Below is a small trained network, with its code and all its weights. Each question gives an input and a class and asks what happens when units are switched off, that is, made to give their printed mean instead of their output.

import numpy as np


def w(rows, s, z=0):
    codes = np.array(rows[::2]) - 128.0
    scale = np.full(codes.shape[1], s)
    scale[-1] = z or s
    return codes * scale


def norm(h):
    return h / np.sqrt((h * h).mean(-1, keepdims=True) + 1e-5)


def f(y):
    return y / 2 * (1 + np.tanh(0.7978845608 * (y + 0.044715 * y**3)))


def log_softmax(a):
    a = a - a.max(-1, keepdims=True)
    return a - np.log(np.exp(a).sum(-1, keepdims=True))


def net(x, mask):
    res = np.array(x, float).reshape(1, 5) / 4 @ E
    u = 0
    for l in range(3):
        y = f(norm(res) @ A[l][:, :-1].T + A[l][:, -1])
        res = res + np.where(mask[u : u + 13], y, B[l][:, -1]) @ B[l][:, :-1]
        u += 13
    return log_softmax(norm(res)[-1] @ U[:, :-1].T + U[:, -1])


A, B = {}, {}
E = w([
[201,72,110,103],'x0',
[236,210,170,105],'x1',
[129,127,132,126],'x2',
[82,155,129,6],'x3',
[127,128,125,130],'x4',
],0.012)
A[0] = w([
[93,90,125,82,99],'0.n0',
[135,66,165,250,156],'0.n1',
[182,167,191,166,104],'0.n2',
[176,75,87,103,152],'0.n3',
[168,83,100,103,138],'0.n4',
[178,201,176,87,84],'0.n5',
[175,163,187,174,116],'0.n6',
[134,159,115,107,45],'0.n7',
[117,99,91,178,137],'0.n8',
[183,110,152,131,97],'0.n9',
[184,148,157,208,103],'0.n10',
[173,183,147,93,62],'0.n11',
[122,93,98,128,11],'0.n12',
],0.017,0.011)
B[0] = w([
[78,156,84,111,172],'0.n0',
[176,150,244,141,254],'0.n1',
[91,155,48,164,187],'0.n2',
[225,21,127,119,192],'0.n3',
[183,42,116,103,173],'0.n4',
[162,140,210,182,202],'0.n5',
[134,164,25,178,187],'0.n6',
[115,106,159,122,119],'0.n7',
[168,190,177,113,180],'0.n8',
[172,143,139,189,148],'0.n9',
[100,152,34,117,198],'0.n10',
[173,132,220,168,165],'0.n11',
[188,13,131,113,120],'0.n12',
],0.011,0.0096)
A[1] = w([
[111,189,48,92,66],'1.n0',
[100,159,125,202,65],'1.n1',
[55,80,52,52,143],'1.n2',
[214,166,116,186,114],'1.n3',
[153,152,123,95,85],'1.n4',
[182,185,142,85,105],'1.n5',
[88,29,40,40,41],'1.n6',
[45,215,174,153,149],'1.n7',
[197,158,134,122,127],'1.n8',
[143,134,247,118,6],'1.n9',
[84,55,169,82,108],'1.n10',
[105,83,100,165,115],'1.n11',
[123,94,213,176,111],'1.n12',
],0.015,0.011)
B[1] = w([
[127,148,149,248,144],'1.n0',
[184,185,114,38,146],'1.n1',
[206,27,84,91,226],'1.n2',
[66,71,120,100,246],'1.n3',
[130,100,144,164,115],'1.n4',
[136,87,176,157,159],'1.n5',
[251,145,104,21,198],'1.n6',
[35,135,126,194,255],'1.n7',
[86,85,140,116,198],'1.n8',
[141,170,64,161,170],'1.n9',
[207,87,115,40,165],'1.n10',
[160,165,122,115,127],'1.n11',
[154,167,169,92,186],'1.n12',
],0.014,0.0086)
A[2] = w([
[128,40,42,136,130],'2.n0',
[210,79,40,158,35],'2.n1',
[64,255,68,115,166],'2.n2',
[185,60,39,138,58],'2.n3',
[73,51,47,107,48],'2.n4',
[172,109,180,74,128],'2.n5',
[162,69,190,120,2],'2.n6',
[75,165,242,152,42],'2.n7',
[191,108,192,73,99],'2.n8',
[182,23,126,46,94],'2.n9',
[204,103,62,139,152],'2.n10',
[82,63,212,130,114],'2.n11',
[202,108,175,170,179],'2.n12',
],0.014,0.0092)
B[2] = w([
[41,132,112,141,212],'2.n0',
[18,130,109,71,181],'2.n1',
[237,101,113,115,213],'2.n2',
[37,146,90,116,195],'2.n3',
[2,107,82,194,154],'2.n4',
[157,97,120,174,194],'2.n5',
[204,90,216,128,143],'2.n6',
[69,181,159,31,202],'2.n7',
[176,61,114,168,200],'2.n8',
[141,219,164,187,255],'2.n9',
[65,200,162,104,218],'2.n10',
[199,163,153,137,179],'2.n11',
[105,88,79,118,237],'2.n12',
],0.016,0.0092)
U = w([
[91,224,223,132,185],'0',
[5,118,65,159,173],'1',
[223,42,219,172,2],'2',
[166,76,54,40,121],'3',
[197,193,37,218,68],'4',
],0.031,0.0076)

Each question gives the input, the list of numbers given to net, and the class t.
The units are the neurons (one row each of A and B). Each row of codes is followed by its name. A weight is (code - 128) times the scale printed after its matrix; where a second scale follows, it is the last column's (A, B and U).
mask holds one flag per neuron, layer by layer. A switched-off neuron (its flag False) gives its mean, the last column of its row in B, instead of its output. The means were averaged over made-up inputs and are rounded, as every weight is.
A unit's drop is (log p(t) with every unit on - log p(t) with that unit switched off) / (log p(t) with every unit on - log p(t) with every unit switched off).
The circuit of an input: a set's keep is (log p(t) with only the set's units on - log p(t) with every unit switched off) / (log p(t) with every unit on - log p(t) with every unit switched off). Starting from the 12 units with the biggest drops (on a tie, the unit counted first), units are removed one at a time, each time the one whose removal leaves the highest keep (on an exact tie, the one counted first), for as long as the keep stays at least 0.8.
units of the circuit, in order: the units of the circuit, biggest drop first
k most important neurons: the k neurons with the biggest drops, biggest first
top k neurons in layer l: the k neurons of layer l with the biggest drops, biggest first
drop when u is switched off: that unit's drop, to one decimal
input [7,-8,0,1,4], class 3: most important neuron	(0.n5)
input [-7,8,-2,0,2], class 4: 3 most important neurons	(0.n6, 0.n2, 0.n1)
input [-5,1,0,-3,8], class 4: top 2 neurons in layer 0	(0.n6, 0.n10)
input [-4,-1,6,0,-4], class 0: 3 most important neurons	(0.n3, 0.n10, 1.n7)
input [-8,1,-2,-3,2], class 4: top 2 neurons in layer 2	(2.n2, 2.n10)
input [0,7,0,0,8], class 4: 3 most important neurons	(0.n6, 0.n2, 1.n2)
input [-4,1,0,0,-6], class 4: 2 most important neurons	(0.n1, 2.n2)
input [5,1,5,8,0], class 2: 2 most important neurons	(0.n10, 0.n2)
input [0,-4,3,-3,5], class 0: top 2 neurons in layer 1	(1.n2, 1.n6)
input [1,-8,-2,6,-3], class 3: top 2 neurons in layer 0	(0.n2, 0.n6)
input [1,4,6,-8,7], class 1: top 2 neurons in layer 1	(1.n3, 1.n7)
input [6,-7,0,5,5], class 3: drop when 2.n2 is switched off	0.0
input [7,6,-6,0,4], class 1: drop when 0.n1 is switched off	0.9
input [-2,-1,-7,-5,-1], class 0: units of the circuit, in order	(0.n1)
input [7,-8,-7,2,-4], class 3: drop when 1.n6 is switched off	0.6
